Below are the code and all the weights of a small trained network. Each question names an input and a class and asks about switching units off, where a switched-off unit gives its printed mean instead of its output.

import numpy as np


def w(rows, s, z=0):
    codes = np.array(rows[::2]) - 128.0
    scale = np.full(codes.shape[1], s)
    scale[-1] = z or s
    return codes * scale


def f(y):
    return y / 2 * (1 + np.tanh(0.7978845608 * (y + 0.044715 * y**3)))


def log_softmax(a):
    a = a - a.max(-1, keepdims=True)
    return a - np.log(np.exp(a).sum(-1, keepdims=True))


def net(x, mask):
    res = np.array(x, float).reshape(1, 6) / 4 @ E
    y = f(res @ A[0][:, :-1].T + A[0][:, -1])
    res = res + np.where(mask, y, B[0][:, -1]) @ B[0][:, :-1]
    return log_softmax(res[-1] @ U[:, :-1].T + U[:, -1])


A, B = {}, {}
E = w([
[149,118,96,249,2,68,142,100,145],'x0',
[93,174,143,55,74,242,199,107,140],'x1',
[173,129,179,184,239,167,116,28,164],'x2',
[76,212,140,109,111,46,169,178,172],'x3',
[81,105,222,125,91,108,161,108,53],'x4',
[213,101,51,56,145,71,253,87,191],'x5',
],0.0096)
A[0] = w([
[117,72,157,60,73,171,150,148,38,233],'N1',
[109,135,117,55,148,176,134,152,68,134],'N2',
[123,151,186,154,172,178,77,126,87,108],'N3',
[109,137,175,6,132,194,158,108,117,186],'N4',
[145,98,124,167,104,100,131,174,123,190],'N5',
[97,166,172,163,155,194,57,111,88,140],'N6',
[140,115,147,153,92,129,207,18,149,198],'N7',
[77,162,102,122,131,147,147,200,98,253],'N8',
[148,83,98,179,110,99,127,119,140,177],'N9',
[129,132,200,151,140,135,86,125,166,111],'N10',
[67,166,184,188,63,113,133,174,116,158],'N11',
],0.012,0.005)
B[0] = w([
[50,190,103,113,179,186,212,76,146,231],'N1',
[93,174,123,94,165,163,202,95,202,205],'N2',
[57,52,98,171,150,120,79,154,130,221],'N3',
[117,201,203,62,204,153,246,78,117,252],'N4',
[123,160,112,20,111,134,132,132,147,188],'N5',
[30,78,92,153,53,95,125,176,157,245],'N6',
[163,90,206,68,177,176,114,1,164,219],'N7',
[130,78,121,77,113,84,128,83,106,213],'N8',
[129,133,83,77,145,134,128,80,139,200],'N9',
[74,113,100,105,140,140,121,137,122,175],'N10',
[246,187,128,151,60,75,91,192,74,238],'N11',
],0.01,0.015)
U = w([
[160,126,152,148,118,75,100,96,150,127],'0',
[163,133,232,156,205,192,165,148,86,2],'1',
[153,145,147,246,136,137,153,140,62,2],'2',
[104,118,147,63,136,148,181,19,133,162],'3',
[133,39,116,134,109,170,56,88,161,138],'4',
[219,121,150,141,128,176,86,43,92,181],'5',
[121,119,93,114,43,41,114,214,78,110],'6',
[62,77,117,174,172,151,112,125,125,131],'7',
],0.011,0.0057)

Each question gives the input, the list of numbers given to net, and the class t.
The units are the neurons (one row each of A and B). Each row of codes is followed by its name. A weight is (code - 128) times the scale printed after its matrix; where a second scale follows, it is the last column's (A, B and U).
mask holds one flag per neuron, in row order. A switched-off neuron (its flag False) gives its mean, the last column of its row in B, instead of its output. The means were averaged over made-up inputs and are rounded, as every weight is.
A unit's drop is (log p(t) with every unit on - log p(t) with that unit switched off) / (log p(t) with every unit on - log p(t) with every unit switched off).
The circuit of an input: a set's keep is (log p(t) with only the set's units on - log p(t) with every unit switched off) / (log p(t) with every unit on - log p(t) with every unit switched off). Starting from all 11 units, units are removed one at a time, each time the one whose removal leaves the highest keep (on an exact tie, the one counted first), for as long as the keep stays at least 0.8.
units of the circuit, in order: the units of the circuit, biggest drop first
unit that matters most: the unit with the biggest drop
k most important neurons: the k neurons with the biggest drops, biggest first
drop of u: that unit's drop, to one decimal
input [7,6,-3,5,-8,1], class 6: 4 most important neurons => N4, N1, N2, N11
input [4,5,-7,-1,2,-6], class 6: units of the circuit, in order => N11
input [0,-1,-5,-4,-8,3], class 4: 3 most important neurons => N4, N11, N1
input [-8,-7,-1,1,0,1], class 7: units of the circuit, in order => N7, N4
input [1,-1,7,7,-2,-1], class 4: units of the circuit, in order => N4, N1
input [-1,3,-7,3,2,-6], class 6: 2 most important neurons => N11, N7
input [3,-4,6,-6,-8,-5], class 7: 2 most important neurons => N7, N11
input [-1,-1,-5,-5,-7,-3], class 4: 3 most important neurons => N4, N11, N1
input [1,-3,-4,0,-8,0], class 4: 3 most important neurons => N11, N4, N6
input [-3,5,3,-5,-6,-5], class 7: 2 most important neurons => N3, N6
input [7,0,-8,2,6,2], class 6: 3 most important neurons => N11, N4, N2
input [2,-8,-2,-7,-6,4], class 4: 4 most important neurons => N4, N1, N11, N2
input [7,3,2,5,5,1], class 5: 2 most important neurons => N7, N11
input [3,-1,0,6,8,-2], class 6: unit that matters most => N11
input [5,0,6,-8,7,-7], class 7: 2 most important neurons => N3, N6
input [7,-2,1,-5,-8,0], class 5: drop of N3 => 0.3
input [-6,8,8,1,-1,-8], class 7: drop of N3 => 1.1
input [8,-5,7,-6,-5,-2], class 4: drop of N4 => 0.9
